Here is a tiny trained network, its code and every weight. The questions are about switching its units off for an input and a target symbol, where a switched-off unit gives its printed mean instead of its output.

import numpy as np


def w(rows, s, z=0):
    codes = np.array(rows[::2]) - 128.0
    scale = np.full(codes.shape[1], s)
    scale[-1] = z or s
    return codes * scale


def f(y):
    return y / 2 * (1 + np.tanh(0.7978845608 * (y + 0.044715 * y**3)))


def softmax(a):
    e = np.exp(a - a.max(-1, keepdims=True))
    return e / e.sum(-1, keepdims=True)


def log_softmax(a):
    a = a - a.max(-1, keepdims=True)
    return a - np.log(np.exp(a).sum(-1, keepdims=True))


def net(x, mask):
    ids = ['αδθλμξπστφψω'.index(c) for c in x.split()]
    T = len(ids)
    res = E[ids] + P[:T]
    u = 0
    for l in range(2):
        q, k, v = (res @ M[l].T for M in (Q, K, V))
        z = softmax(np.where(np.tri(T) > 0, q @ k.T / 3**0.5, -1e9)) @ v
        res = res + np.where(mask[u], z, O[l][:, -1]) @ O[l][:, :-1]
        u += 1
        y = f(res @ A[l][:, :-1].T + A[l][:, -1])
        res = res + np.where(mask[u : u + 12], y, B[l][:, -1]) @ B[l][:, :-1]
        u += 12
    return log_softmax(res[-1] @ U[:, :-1].T + U[:, -1])


Q, K, V, O, A, B = {}, {}, {}, {}, {}, {}
E = w([
[90,116,183],'α',
[109,117,155],'δ',
[54,2,176],'θ',
[110,110,142],'λ',
[109,111,143],'μ',
[159,124,75],'ξ',
[94,133,185],'π',
[117,109,150],'σ',
[119,141,161],'τ',
[80,51,84],'φ',
[113,120,62],'ψ',
[114,180,175],'ω',
],0.019)
P = w([
[24,162,117],'0',
[182,135,193],'1',
[2,166,89],'2',
[197,140,186],'3',
[22,165,84],'4',
[215,145,182],'5',
[35,170,75],'6',
[227,143,184],'7',
[51,178,68],'8',
[236,136,181],'9',
[71,192,64],'10',
[244,127,180],'11',
[65,173,55],'12',
[224,117,200],'13',
],0.0087)
Q[0] = w([
[197,100,187],'0.h1',
[245,65,139],'0.h1',
[111,130,49],'0.h1',
],0.011)
K[0] = w([
[54,24,134],'0.h1',
[92,2,181],'0.h1',
[116,188,109],'0.h1',
],0.0069)
V[0] = w([
[188,167,143],'0.h1',
[148,100,178],'0.h1',
[109,249,123],'0.h1',
],0.014)
O[0] = w([
[70,175,105,3],'0.h1',
[254,160,162,163],'0.h1',
[90,243,92,112],'0.h1',
],0.0057,0.0046)
A[0] = w([
[178,130,197,3],'0.n1',
[112,88,118,120],'0.n2',
[91,155,127,123],'0.n3',
[120,216,188,177],'0.n4',
[114,118,171,128],'0.n5',
[214,171,144,171],'0.n6',
[133,74,134,169],'0.n7',
[32,135,140,163],'0.n8',
[149,96,45,185],'0.n9',
[134,128,119,138],'0.n10',
[118,250,113,124],'0.n11',
[210,121,16,109],'0.n12',
],0.014,0.007)
B[0] = w([
[177,139,122,193],'0.n1',
[129,184,68,151],'0.n2',
[72,113,126,172],'0.n3',
[144,76,168,237],'0.n4',
[192,122,121,171],'0.n5',
[17,160,176,197],'0.n6',
[159,193,115,214],'0.n7',
[118,212,130,254],'0.n8',
[254,233,196,158],'0.n9',
[125,133,133,128],'0.n10',
[80,112,80,228],'0.n11',
[115,200,18,139],'0.n12',
],0.0074,0.0079)
Q[1] = w([
[91,234,240],'1.h1',
[49,166,97],'1.h1',
[105,79,253],'1.h1',
],0.0069)
K[1] = w([
[192,254,55],'1.h1',
[68,93,189],'1.h1',
[160,152,112],'1.h1',
],0.0079)
V[1] = w([
[208,248,1],'1.h1',
[146,144,48],'1.h1',
[67,58,144],'1.h1',
],0.0088)
O[1] = w([
[176,203,88,255],'1.h1',
[127,210,189,143],'1.h1',
[203,35,255,69],'1.h1',
],0.0051,0.0066)
A[1] = w([
[81,208,132,226],'1.n1',
[66,120,143,194],'1.n2',
[210,133,191,120],'1.n3',
[118,141,74,107],'1.n4',
[63,122,17,78],'1.n5',
[139,65,81,216],'1.n6',
[209,79,192,71],'1.n7',
[131,255,99,69],'1.n8',
[54,81,149,148],'1.n9',
[120,155,183,170],'1.n10',
[188,34,219,6],'1.n11',
[188,65,125,255],'1.n12',
],0.011,0.0083)
B[1] = w([
[206,120,69,253],'1.n1',
[178,67,104,177],'1.n2',
[63,132,128,175],'1.n3',
[125,114,215,142],'1.n4',
[72,93,164,166],'1.n5',
[161,131,203,136],'1.n6',
[45,223,94,157],'1.n7',
[44,66,147,223],'1.n8',
[99,84,107,161],'1.n9',
[170,104,123,170],'1.n10',
[80,132,2,154],'1.n11',
[138,122,242,165],'1.n12',
],0.0084,0.017)
U = w([
[114,141,118,66],'α',
[162,227,1,106],'δ',
[122,113,167,90],'θ',
[148,112,130,107],'λ',
[83,161,84,48],'μ',
[110,59,231,105],'ξ',
[164,60,172,130],'π',
[96,64,94,74],'σ',
[131,121,149,77],'τ',
[97,224,149,136],'φ',
[239,160,59,236],'ψ',
[220,144,176,254],'ω',
],0.0099,0.0085)

Each question gives the input, a string of symbols that net reads in full, and the target symbol t.
The units are the heads (3 rows each of Q, K, V and O) and the neurons (one row each of A and B). Each row of codes is followed by its name. A weight is (code - 128) times the scale printed after its matrix; where a second scale follows, it is the last column's (O, A, B and U).
mask holds one flag per unit, layer by layer, with each layer's heads first. A switched-off unit (its flag False) gives its mean, the last column of its rows in O or B, instead of its output. The means were averaged over made-up inputs and are rounded, as every weight is.
A unit's drop is (log p(t) with every unit on - log p(t) with that unit switched off) / (log p(t) with every unit on - log p(t) with every unit switched off).
The circuit of an input: a set's keep is (log p(t) with only the set's units on - log p(t) with every unit switched off) / (log p(t) with every unit on - log p(t) with every unit switched off). Starting from the 12 units with the biggest drops (on a tie, the unit counted first), units are removed one at a time, each time the one whose removal leaves the highest keep (on an exact tie, the one counted first), for as long as the keep stays at least 0.8.
circuit, biggest first: the units of the circuit, biggest drop first
unit that matters most: the unit with the biggest drop
k most important neurons: the k neurons with the biggest drops, biggest first
top k neurons in layer l: the k neurons of layer l with the biggest drops, biggest first
input ω π φ θ τ λ, target φ: 3 most important neurons -> 1.n7, 1.n1, 1.n3
input ω μ λ π φ π π φ θ α φ θ, target φ: unit that matters most -> 1.n7
input μ ω τ φ μ μ ω τ ξ ω σ μ, target δ: 2 most important neurons -> 0.n12, 0.n9
input μ θ λ θ μ τ, target φ: 2 most important neurons -> 1.n7, 1.n1
input φ π μ σ σ ω ψ, target σ: 2 most important neurons -> 1.n5, 1.n8
input α ω α, target σ: 2 most important neurons -> 0.n11, 1.n9
input μ ω ξ φ μ α τ ω τ, target σ: 2 most important neurons -> 0.n11, 0.n9
input μ α μ, target ψ: top 3 neurons in layer 0 -> 0.n8, 0.n4, 0.n11
input μ ω μ μ θ τ, target φ: 3 most important neurons -> 1.n7, 1.n1, 1.n12
input σ θ ω α α μ μ μ μ φ ω ω ξ, target σ: circuit, biggest first -> 1.n8, 0.n12, 1.n5
input μ θ φ, target δ: 4 most important neurons -> 0.n9, 1.n1, 1.n12, 0.n8
input φ μ ω θ θ θ ω σ ω λ ψ, target σ: top 2 neurons in layer 1 -> 1.n8, 1.n5
input ω δ μ μ ω φ μ θ σ π, target φ: top 2 neurons in layer 1 -> 1.n7, 1.n3
input α μ μ ω φ ψ μ μ μ ξ, target δ: top 4 neurons in layer 0 -> 0.n6, 0.n9, 0.n12, 0.n11
input π π θ τ μ θ, target φ: 3 most important neurons -> 1.n7, 1.n12, 1.n11
input θ ω π θ μ μ μ ω, target φ: top neuron in layer 0 -> 0.n8
input φ μ θ σ ω λ δ α μ μ α μ θ, target ψ: top 2 neurons in layer 0 -> 0.n8, 0.n11
input μ δ λ, target ψ: 3 most important neurons -> 1.n8, 0.n8, 0.n4
input μ ω ψ ω μ μ ψ ω θ μ ω φ α, target σ: top 2 neurons in layer 1 -> 1.n8, 1.n5
input θ μ φ φ λ μ φ ω ω ψ θ ω τ, target σ: top 2 neurons in layer 0 -> 0.n11, 0.n9
